Rows near named flat spaces through zero (a row that begins with a name and a colon came from that space)
gamem_pof: [-12  12 -13  22  -9 -14  47   6 -49 -10  25  -4 -14   0 -14  -4 -19  14
  38 -30  13  -1 -20  -7 -12  27 -19  21   2 -20 -20   5]
bonuf_lar: [-10  16  -5   8 -17  -4  18  13   6 -13 -25  -7   4 -16 -16  16  20  25
 -58 -15  45 -12 -10   0 -34  -7  33  -5 -38  35  13 -30]
mizi_gol: [ 32   3  12  -6  -6  -6   3  25  -1  -3   2  -1  -3 -18  -7  11  -9 -11
 -13  -1  16 -13  -4   2  -9   9 -20 -17  -5   8   0   3]
kufo_galu: [ 24   4 -17  -5  -3  -9 -12  11   2  10   0 -11  14   1   3  42  -1   2
 -31  -7  17 -17 -16  -3 -13   5  -1  -8  -3 -35  -5 -44]
gamem_pof: [-15  -2   6   9 -10 -18  22   0  13  -7  23   8 -25 -13 -17 -19  -6  14
  13 -33   0  -4   6   5 -13  21 -23   8  -2  11  -3  15]
mizi_gol: [ 14   5   4   7   5   3  -1  22   0  10   9  -7  -7  -1   1 -18  -7 -19
  10  -3   1  11  -8   6   6 -31 -12 -10   3   6  13 -11]
bonuf_lar: [  4   3   4  -1 -17   8 -24  -8  -1  13  -7   0  -7  14  25 -10 -15 -36
   9   1  -9  30   3   4  47 -38  18   9  28 -14  11  17]
gamem_pof: [ 13   0  -4   5  12  -2   9  23  -5   6  19  -7  -4  -8 -13 -12  -8  -1
   9  -6   4  -9  -9   6 -18  -5 -29 -14  -5   5   5 -21]
fopu_bor: [ 19  21   6  11  15  -4  24  29 -17  -5 -11 -13  15   1   4  26  24   6
  -5  19  16  -3 -24 -17 -17  -7  12  -6 -28  -3 -10 -24]
fopu_bor: [ 19   0 -23  -6  -3   5 -36  -1  -1  25   0 -14  13  18  20  23 -13 -22
 -15  -1   0   5 -12   3  21 -29   8  -3  23 -48   7 -41]
kufo_galu: [ -1  -5  -3  -6 -16   3 -22 -21  -3   8   0   5  -4  14  19   2 -17 -21
  11  -3 -13  16   7   1  37  -6   8  14  31 -28  -2  21]
kufo_galu: [  4   8 -14   6 -21  19  -2  12 -41   4  -9 -12  -4  -2  -2 -23 -30 -25
  -7  -9  28  14 -11  14  15 -40  10  -4  13  16  24  -7]
kufo_galu: [-15  -5  19   3  -3  20  -1   2   4  -4  -4   7 -19  -9  -7 -62  -9 -19
  16   3  -6  23  18  17  17 -37  -1  -7   5  60  29  36]
kufo_galu: [  9  -6   2 -10 -11  -5 -29 -10  28  13   1   4  -4   5  15  10  -5 -16
 -11  -6 -11   6   8   4  22  -8   3   1  18 -22   4   1]
bonuf_lar: [ 61  11  24  -8  -4  20  -7  42 -46   2 -15  -8   5  -7  15  -5 -26 -60
  14  36  13  14 -12   1  33 -32 -12 -25  14  13   9  29]
kufo_galu: [ 24  -5 -12 -12 -16  22 -40   8 -15  19  -7 -10   1   2   9 -15 -36 -44
 -15   1  11  11   0  21  30 -46  -1 -16  31  -1  29 -11]
fopu_bor: [  8  -2  16  -1  -6 -23  -7   2  49   7  14   8 -15  -4   7  11   9  -2
  -4 -18 -13   1   7  -2   5   7 -10   3   2 -15  -5   4]
mizi_gol: [ 26 -24  16 -28 -10   6 -32   8  35   1   1  12 -10 -31 -18 -18 -21 -17
 -31  -1   3 -21  27  24  -7  10 -35 -33   8  41  22  20]
fopu_bor: [-36   4 -27  18  -8   3   8 -13 -11   7   9  -8  -9  12  -5 -22  -8  11
   6 -30   7  13  -7   8   0 -25  14  18   6  -5  12 -26]
mizi_gol: [ 20  -5  30 -14  -2  -3 -20   7  43   1  -9  10  -5 -11   9   1  11 -17
 -16  13 -10   3  17   2  12  -7  -1 -14  -2  20   8  24]
fopu_bor: [-33  -6   1  -3 -13  27  -5 -26 -20 -12 -25   8  -2   2  -1 -38  -8  -5
   1  12   2  18  18  10  20 -18  29   8   8  44  17  38]
mizi_gol: [ 46  26  31   4   1 -16  23  36 -11  -9 -15  -4   9  -4  19  48  22 -14
  -2  25  12   1 -22 -27   4   9  10  -4 -21 -15 -24  13]
bonuf_lar: [-19  17  -6  15 -48  12  16 -16 -67  -8 -14   0 -19  12  15 -23 -39 -32
  26 -20  20  40  -7   2  54 -25  33  35  33  -4   5  50]
gamem_pof: [  2 -10 -27   3  42  13  -1  16 -11  14  23 -16  16   3 -19 -18  -1  14
  15  10  -8 -18 -12   9 -36 -11 -35 -22  -7  -2   8 -59]
bonuf_lar: [ 16   3   4  -5   1  12 -11  11  -8   2 -15  -5   9  -1   6   0  -1 -17
 -12  17   7   4  -2   2   8 -21   9 -12   0  11  10  -3]
gamem_pof: [ 23   0   6   2  25  -3  -5  21  11  15  19  -6   2   4   6  -3   4 -13
  23  10 -19   2  -8  -2   0 -14 -25 -13   3 -16  -1 -17]
bonuf_lar: [ 22  15  25  10 -27 -32   2  23  47  10  14   2 -29 -10  13  12   3 -19
 -13 -37   7  14  -5  -1  16 -18  -3   5   1 -14   4   2]
fopu_bor: [-32 -20 -16  -4 -13   7 -12 -31   1   2  15  10 -16  -1 -14 -37 -28   4
  12 -25 -10   1  20  19   7   8 -14  10  25   8  11  17]
mizi_gol: [-18   6 -11   7  11   8  10 -15 -28  -4  -9  -4  14  19   9   6  10   9
  19  16  -8   9  -8 -12   6   1  21  16   0 -16 -12  -1]
kufo_galu: [ -9  -6  27  -3  -4 -23 -12  -8  81   4   6  16 -19  -7   6  -1  27   8
 -15 -15 -22   5  21   0   3   1   3   3  -8  10   4  13]
fopu_bor: [ -1   3  47  -4  -1  -1  19   3  19 -26 -23  19  -7 -18  -1  -9  27   3
  -1  25  -5   5  19 -10   1  17  13  -3 -24  57  -5  64]
fopu_bor: [ 30  12 -19   5  13  -9  -1  25 -11  16  11 -20  17  10   8  38   2  -3
  -6   0   9 -10 -29  -9 -12  -8  -8  -8  -4 -48  -9 -57]
bonuf_lar: [-37  -9 -15   3  -8   2 -18 -42   8  10   7   7  -7  24  15 -14  -7   0
  21 -14 -27  21  13   3  31  -8  16  28  29 -28  -1  11]
kufo_galu: [ 15 -19   9 -19  47 -16 -10  -9  44   0  14  10  24   3   1  42  36  31
   8  34 -42 -35  10 -19 -31  62 -30 -12 -15 -32 -35 -10]
mizi_gol: [  9 -26  23 -40 -15  -2 -29 -28  42 -20 -25  27   6 -25  -8  27   6  12
 -48  18  -3 -33  40   3  -9  64  -1 -14  -4  28  -9  51]
gamem_pof: [ 19   3   5  -2  -1   2  -2  19   1   3  -1  -4  -1 -10  -4  -2  -5 -11
 -10   1  11  -3  -4   5  -4 -11  -9 -14  -4  11   9  -7]
bonuf_lar: [-11 -12 -11  -5  14  16  -5 -20 -30  -1   5   3   8  13   2 -15 -14  -2
  35  18 -21   2   6   0  11  12 -10   6  20 -11  -9  18]
mizi_gol: [ 21 -19  -5  -5 -22  -7 -24  35  47  24  45  -2 -44 -40 -38 -59 -50 -24
 -26 -65  20 -14  12  50 -19 -34 -69 -37  17  40  52 -31]
gamem_pof: [ 11  18  16  13 -37 -21  37  18 -24 -15   8   4 -27 -17  -6   3 -20 -10
   8 -34  28   6 -10  -4   7  17  -8  14   1   3  -9  36]
gamem_pof: [  1 -14 -15 -11  18  18 -20   9  14   7  -4  -7  13 -12 -21 -17   1   9
 -32   9   9 -21   6  19 -32 -17 -12 -31 -13  34  26 -41]
[-27 -30 -26 -22   1  24 -21 -39 -20  -9  -6   9  12  -5 -23 -18 -24  18
  -9   8  -3 -24  24  17 -14  36 -11  -5  15  19   5  13] -> mizi_gol
[  0  -2  -2   4  16  -3   2   2   4   6  14  -2   1   7   1  -4   3   3
  20   2 -15   1  -3  -2  -2   0 -13   1   2 -14  -5  -9] -> gamem_pof
[  7   7  -6  -6 -22  13  -3   3 -29 -10 -29  -5  10  -8  -3  12 -10  -6
 -37   5  35  -4  -4   3   0  -6  25  -6  -5  19  10   1] -> gamem_pof
[ 14  -4  11 -16  -6  -4   0  -6  -2 -16 -16   9  11 -11  -2  32   6   8
 -20  16   7 -20   7  -9  -9  43   3  -4  -9   3 -17  24] -> mizi_gol
[-46   6 -21  19   0  -7  12 -28   1   3   7  -3  -3  23   7  -2  13  25
  14 -21 -10  15  -5  -7   3  -6  26  31   1 -26  -7 -19] -> mizi_gol
[  4   9   1   6   4  -4  10  10  -3  -1  -2  -5   3   1   2   8  10   4
  -1   2   5   1  -9  -6  -6  -4   5   0 -11  -2  -3 -11] -> fopu_bor
[ -4   6   2   6   3 -14  15   3  13  -5   2   0   0  -3  -4  17  17  20
  -9  -8   4  -9  -5  -8 -19  17   3   4 -17  -5 -10 -11] -> kufo_galu
[ 33  27   9   6  28  15  35  42 -58 -18 -33 -18  37  -1   1  32  28   4
  -5  56  28 -10 -32 -25 -26  -2  20 -19 -42  18 -15 -16] -> fopu_bor
[ 34   2 -13 -10  17  16  -5  18 -45   1 -11 -14  29   3   1  26  -7  -9
  -3  34  12 -17 -18  -6 -10   6  -8 -19  -2 -15  -8 -22] -> fopu_bor
[-22 -10 -11  -1   4   5 -11 -28  -1   5   7   5   0  16   7 -11  -6   2
  22  -1 -23   9   9   1  16   3   2  15  19 -19  -4   9] -> bonuf_lar
[ -9  -1  -7  -2   4   4  -3  -3   8  -2 -10  -2   9  -1  -5   5  12  14
 -22   3   7  -8   1   1 -15  -3  13  -4 -13  11   5 -19] -> bonuf_lar
[-17  14  -4  17  -8   2  34   7 -34 -13  -5  -5  -6  -4 -11 -14  -1  11
   7 -10  22   6 -11  -2 -11  -4  11  10 -14  21   1   4] -> kufo_galu
[ 15   4   2   1   6 -11   3  13   9   4   9  -3   2  -1   2  18   6   2
  -1  -3   0  -7  -8  -5  -8   7 -10  -4  -5 -17  -8 -15] -> fopu_bor
[-21   0   0   7  -6  -1   8  -9   4  -3   2   3 -10   0  -4 -17   1   7
   4 -12   0   7   5   3   1  -5   7   9  -1  13   5   8] -> fopu_bor
[ 12   2  -3  -6  -2  31 -11   2 -51  -2 -23  -6  14   7  10 -13 -20 -30
   8  31   8  14  -3   3  26 -26  14  -7  15  12  10  18] -> bonuf_lar
[-40  -6 -32   3   7  14   7 -35 -38  -7  -4  -2  15  18  -5  -2  -3  26
  15   4  -5  -3  -1  -3  -6  19  16  20   6 -15 -11  -6] -> mizi_gol
[ -5 -12 -10  -4  40   9 -22 -11  18  17   9  -4  19  21  11  -1  18   5
  20  27 -37   1   2  -4   0 -11  -5  -5   4 -23  -3 -28] -> gamem_pof
[ -15    7    6   -2   17   53   40    4 -103  -44  -54   -2   32   -9
  -21  -32    3   10   11   70   29   -4   -1   -6  -19    8   29  -12
  -30   88    2   48] -> fopu_bor
[-26  -3 -11   3  -8   1   9 -19 -10  -9  -3   4  -1   1  -9  -3  -2  18
  -3 -11   5  -4   4   1  -7  16   9  12  -2   4  -3   5] -> gamem_pof
[ -6  -3  16   2   0   7  -1   9  21  -1  -2   4 -14 -12  -8 -38   2  -8
  -3  -2   0  10  12  13   0 -27  -3 -11  -6  46  23  12] -> kufo_galu
[ 30   7 -31  -5 -17  10 -21  14 -39  15  -7 -20  14   5   6  25 -31 -24
 -27  -6  31  -5 -22   8   8 -22   4 -10  18 -34  10 -42] -> kufo_galu
[ 44   6 -23  -9  25  19  -1  28 -64   3 -10 -22  40   6   0  37  -9  -9
  -3  41  19 -23 -30  -9 -19   6 -12 -24  -5 -27 -12 -42] -> fopu_bor
[ -2  27  13  21  12  -9  21   7  -4   1 -10  -7   8  26  32  23  35  -2
  24  18 -12  29 -20 -28  21 -24  38  22 -12 -29 -18  -2] -> mizi_gol
[ 11 -11  -5 -13  22  27 -17  -3 -31   2  -8  -3  20   8   4 -10 -10 -15
  20  40 -15  -1   3   2   9  -4  -9 -13  13   3   0   8] -> bonuf_lar
[  4   6  -9   3  -9   0   1   4 -13   2  -2  -6   2   1   1   8  -7  -3
  -9  -7  13   0  -9   0   0  -5   6   2   1  -9   2 -12] -> kufo_galu

Rows near named flat spaces through zero (a row that begins with a name and a colon came from that space)
beveg_zap: [  1  43  32 -13   3  11 -17  25 -31 -27  20  13 -20 -12  23  25   5  -2
 -13  10 -28  -6   7  24  19   0  16  24   7  -6 -18 -16]
rodu_zut: [ 13  41  -6   9 -19  10 -11   5  23 -22   3  13  13  -2  16  -3 -11  -2
  14 -13 -14 -10  16  39 -46  23 -10  28  -4 -10 -34 -45]
beveg_zap: [-56 -36  10   9 -12  26  -7  -9 -15  70 -18  37  -9  19 -23 -11 -35   3
  -6  13  -4  15   6   2 -15 -19  25  24   8 -31  36  12]
moki_bave: [  8  -7   5  13  18 -24 -17  -8 -12  -2 -18 -20   1 -24  -8  17  18  19
 -11  -6  -6 -19  -6  -5  11  13 -20 -11  15  -7 -18  10]
rodu_zut: [ -6   8 -23 -34 -15  13   0   5   2  -2   9  13 -31  30  -8   3  -7  12
 -24  48 -27  13   8  15 -31 -22  19  10  -7 -24  33   8]
rodu_zut: [-12  -4 -46 -27 -27  16   4  21 -13  -8  11   7   9  22  -4 -12 -17 -32
 -33  37   4  26 -24 -19 -19 -24   4 -13  -5  17  19  11]
lut_sar: [ 12  29  25 -10   3   3  -6   4 -36 -21  20  22   8  24   5  33  17  -7
   9  13  16   0  -5  24  -2  23  -7  -5 -16   5  -5  -1]
moki_bave: [ -8 -18 -12  -4   8  -8  17   2   4   7   3  -1 -12 -11  10 -20  -7  -7
   3 -19 -16   7 -12 -25  30 -16  21  -6  -1   5   6   5]
lut_sar: [-27 -12  16  28  -9  22  -3  23  -2  15 -10  14  35 -22  -8  -1  -6  -5
  -7 -10  26   3  14   3  -1   6  -9  20  19  11 -17 -16]
rodu_zut: [  4 -26  42  -1  31 -31  -4 -27 -30  39  -9 -19 -22  -1  -2   8  -4   0
  22 -29   6 -17 -20 -45  62  -5  17 -19  -1   3  20  45]
lut_sar: [  9  11  28   2 -19   6 -16   7  16  23 -12  -1  20  11 -15  13 -24  10
  11  -6  25 -22  28  -1 -32  13  -6  29   4  -2   2   1]
lut_sar: [ 10   0 -16 -14  -4  -7   5  -1  17  -3   1 -12 -13   3   2  -9  -7   4
  -3   2 -13  -2   1 -12  -4 -12   8  -1  -3  -2  10   6]
beveg_zap: [-29   6 -48  14  -2  34   6  -7  -4 -37  14  11 -12 -11  18 -30  24 -26
 -28  36 -27  47 -22  44  -9 -18 -11 -19   4  -5 -14 -34]
rodu_zut: [-40 -28 -16   2 -22  21  -6  19 -20  36  -8   8  16  -3  -6 -24 -40 -38
 -25   5   9  19 -22 -39   8 -29  14   4  15  15  13  13]
moki_bave: [ 11   2  22  -5   3  -4   9  11   4  -2   3  11  13  11 -12  24  13  23
  10   0  23 -11  23   7  -6  18  -3   8  -7   2   6   4]
beveg_zap: [-11 -34  -4  34   5 -26  -8 -19  -1  46 -33   5  29 -14 -15 -10 -20   3
  20 -49   8 -20 -14 -25  -5  23 -12  -3   5  -7 -17   3]
lut_sar: [ -8  -5  16 -27   2   4   7  12  -9  13  10   9 -27  14  -4  10  -6  12
  -8  18 -11   2  11 -10  17 -21  31  12  -2  -9  32  20]
moki_bave: [  5   7   9   5   4 -15 -20 -12 -28   7  -6  -4   4  -1   4   8  -9 -14
   5 -13  -3 -12 -23 -11   7  12  -7 -10   0   1 -13   8]
beveg_zap: [ -8 -12   6  18  24 -16  14   0 -22  -7   2  26  12 -14   4  13  27  10
  12 -25  -2  -1  -9  11  24  26  -4 -11  -6  -2 -21 -11]
moki_bave: [-30 -33   5  29  -3  10   0  -7  -7  40 -16   6  26  -9  -7 -21 -20 -24
   9 -24  26   9 -14 -23  13  -3  -3  -4   9  12  -1   4]
moki_bave: [-18 -23 -43  -5  -1  21  40   7  31 -19  13  12  -6   3  -4 -24  24   8
 -15  27  -3  37  10  17  -6 -22   6 -11  -7   1  20 -12]
lut_sar: [ 12  17  -4 -18   0 -11 -18 -25 -21   2   2   3 -25  29   1  10  -7  -2
   4  16 -21  -5 -17   9 -17   3   2 -10 -14 -20  12  13]
lut_sar: [ 45 -12 -19 -15   7 -30  27 -22  34 -13   5 -42   6  16   1 -17   7 -10
  28 -20  32  -4 -15 -44  15  -1 -10 -42 -23  34  17  27]
rodu_zut: [ -2 -23  -5 -16   8  -8  12  -6 -11  11   4 -13 -14  10  -4  -7   0 -11
  -5   8   7  10 -19 -35  31 -22  13 -24  -5  12  29  33]
rodu_zut: [ 23  20 -20 -27  -5  -2  16   6  16 -32  21  -5 -14  14  15  -6   4  -6
   3   8 -11   7  -1   1  -3  -8  10  -6 -17   8   7  -4]
moki_bave: [  0 -23  12  -3   6  -8  17  13  18  15  -5  -9   1 -11  -8  -1  -1  16
   3 -14  11  -7  17 -26  23  -9  13   7   5   8  13  14]
rodu_zut: [-19   5   8 -19  -8   8 -11   9 -17  23   3  18 -30   8   5  -1 -30  -2
 -11   8 -35  -1   1  -5   4 -21  35  25   4 -21  17   6]
beveg_zap: [ 15  28   8  -1 -12   1 -26  -6  15   0  -5 -31 -15 -13  18 -15 -30 -16
   2 -11 -20 -15   0  -9  -4 -12   4  16  12  -1 -14  -8]
rodu_zut: [-26 -40  28   6  12  -4   1  31 -23  31 -15   0  15 -25 -24  20   5  19
 -25   0  22  -8  11 -35  40  -9   7   7  26  10  11  29]
lut_sar: [-39  -7  -9  21   8  23  10  -1 -17  -1  10  22 -11 -23  26 -31  -1 -32
  -2 -12 -25  31 -21  12  34 -17  17  -1   6   0 -15 -27]
beveg_zap: [ 12  17   0  -9  -1  14   3   7  26 -28  11 -36 -22 -17  16 -14   8  -6
 -13  15  -8   7  11   0  17 -27   4   2  11  12   1  -5]
lut_sar: [  6  -8 -22  18  16 -19  -6 -19  20 -10 -18 -20 -13 -28  -2  -6  21  28
  -8  -6 -30 -10   2  15  -8   7 -17  -7  12 -21 -20 -11]
moki_bave: [-26  -1  13  45  -1  28 -10 -13   0   7 -10  15  24 -15  -2  -8  10  -7
   8  -5  18  12   7  40 -16  17 -25   8  12  -6 -25 -31]
beveg_zap: [ -9   9  19   6  12   7   1  17 -20 -16  11   9  -4 -20  13  11  17  -1
  -7  -1  -7   4   2  12  29   1   6   6   8   4 -16 -12]
moki_bave: [  7  22  15  -4  -9  -9 -19  -4 -36  10   3  28  17  25   2  21 -20 -17
  18 -14   6 -14 -17   3 -18  28  -3   4 -15  -2 -10  -1]
rodu_zut: [-33   7  29 -12   6  19  17  53   5   4  17  25 -40 -44  31 -10 -19  13
 -13 -21 -58   1  34  -2  55 -36  68  60  21 -13  -4 -26]
beveg_zap: [ 35  -3  10 -17 -14 -37 -17  -8  31  39 -27 -27   2  15 -22   9 -40  27
  18 -25   5 -48  18 -42 -30   9   3  18  -2 -10  16  30]
moki_bave: [ -7 -38 -29   9  21 -11  28   9  23 -17 -10  -3   4 -23 -23   6  50  49
 -24  16  -2   7  19  12   3   2 -15 -14   9  -9   2   1]
rodu_zut: [-23  11 -28  11 -20  20 -11  19 -26 -12   4  22  27  -8  12 -12 -15 -40
 -20   3  -5  18 -26   7 -15   2  -9   0   6  12 -28 -26]
beveg_zap: [  6  -2   3  15   7  -7   4  -8  -4  -6   1  -5  17  -9   8  -6   6 -16
  16 -23  16   0 -14  -8  16  12 -12 -16  -4  17 -17  -5]
lut_sar: [ -6  -4 -19   3  15 -12 -12 -12 -38 -15  -3   7  -4   0  -6  17  29   5
 -21  23 -14   6 -27  16   0  12 -19 -28   1 -12  -9   6]
moki_bave: [ 11  -1  14 -20  -5  14  26   7  15  -6  20  -3   3  28  -4   1   6  -6
  13  16  38  14  14  -9   7 -11   8  -6 -16  23  32  16]
beveg_zap: [ 29  22  19  -6   0 -16 -11  -8  10  -3   0 -22  -8  -2  14   1 -15  -5
  22 -25  -4 -23   1 -14   6   6   4   6  -4   5  -9   2]
lut_sar: [ 16   1  20   0   6  -9   5   9  27  -3  -6 -12   0 -11 -10  15  13  36
   5  -6   6 -20  34   5  -3   9  -3  17   6  -5  -1   0]
[-25  -2 -10  40 -17  23 -16  -6   5  13 -17  11  32 -15  -1 -20 -16 -20
   0 -12   9   8  -4  20 -31  12 -22  11  13  -2 -29 -32] -> rodu_zut
[ -7 -11   1 -19 -11  11  19  22  19  12   9  -1  -7   2   3 -16 -21  -6
  -3  -1   3   8  13 -28  16 -28  30  15   0  13  24   9] -> lut_sar
[ -4  24 -29 -10 -13  13   0  14 -28 -34  22  20  10   9  20  -5   0 -39
 -13  14  -8  22 -30  12  -7   1  -3 -13 -11  15 -16 -19] -> lut_sar
[ -9  -7 -40 -18  -8  -9   6   0 -16   5   6  17  -9  13  10 -19 -23 -24
  -6  -4 -28  12 -33 -21  -1 -13  19 -11 -13  -2   8   4] -> moki_bave
[-46 -21 -44   7  -7  22   7   6 -22   6   6  16  -7 -14  18 -43 -19 -47
 -25   4 -28  40 -41 -13  22 -34  18 -13   7   7  -2 -11] -> lut_sar
[-17 -27 -18  14  11 -17  14   7  -8  10 -10  31  16 -11 -10   5  11  21
   0 -20 -10  -2  -3   2  -1  19   0  -1  -2 -12 -12  -8] -> moki_bave
[  0  -7  27 -16  18   2  28  13   9  -2  17   2 -27  -4   7   4  14  18
   8  -3  -5   4  23  -6  44 -18  32  10  -3   2  22   9] -> lut_sar
[ 17  19  13 -30 -16  -8 -11  -4 -15  16   6  21  -2  49 -10  24 -24   3
  16   9   6 -15   3  -1 -34  13  10  11 -23 -12  23  17] -> beveg_zap
[ 14  31 -15 -26 -20  -3 -30 -29 -15   7   0  13 -23  52  -7  12 -22   0
   1  34 -25  -6 -11  26 -62   7  -2   2 -20 -35  19   8] -> rodu_zut
[ 14  27  30  12 -10 -16 -38 -22 -19  30 -14   4  11  10   9   7 -42 -19
  35 -42  -3 -33 -14  -6 -18  28  -4  16  -5  -9 -23  -5] -> rodu_zut
[  0  14   2 -13 -12  17  -5  37 -19 -29  12  -1  20  -1  -5  22  14  -8
 -34  36  23   8   4   2  -2  -3 -12   0  10  22  -3   3] -> beveg_zap
[ 28  26 -26 -14 -25   1   5  12  -2 -35  18  -3  40  24   9  -3  -8 -44
   7   1  36   7 -24 -14 -24  15 -22 -22 -21  42 -12  -6] -> lut_sar
[-23   5  25  -9  -2   4 -15  24 -42  19   0  43  -3   7 -10  35  -7  19
 -15  12 -15  -9  11  15  -6  10  18  29   5 -24   3   2] -> beveg_zap
[ 14  46 -17 -50 -16   2  11  64 -17 -54  39  25  -9  -1  31  16  -8 -12
 -26  11 -38   1   1  -2   8 -10  35  24  -9  14 -13 -19] -> rodu_zut
[ 36   5   6  -5  -4 -27  -8  22   9 -15  -9 -33  35 -14 -10  21   2   7
  -4 -16  32 -31   5 -35   0  19 -24  -5   8  30 -18  15] -> beveg_zap
[ -8 -12  -6 -16 -17   2  -9   4   2  31 -10  -3  -4  16 -15  -4 -31  -1
 -12  13   0  -4   1 -25 -17 -17  12  10   4  -6  26  22] -> lut_sar
[-13 -26  -3  26  -4  10  -1 -31  24  34 -19 -15   7   2 -10 -30 -14 -10
  15 -10  20   8  -2  -7 -10  -8 -11  -7   4   0  10   4] -> rodu_zut
[ 32  22  19 -39 -12   3  25  15   4 -16  34   1   6  41  12   5 -12 -28
  28  -2  38   4   2 -25  14  -5  19  -5 -31  38  27  16] -> lut_sar
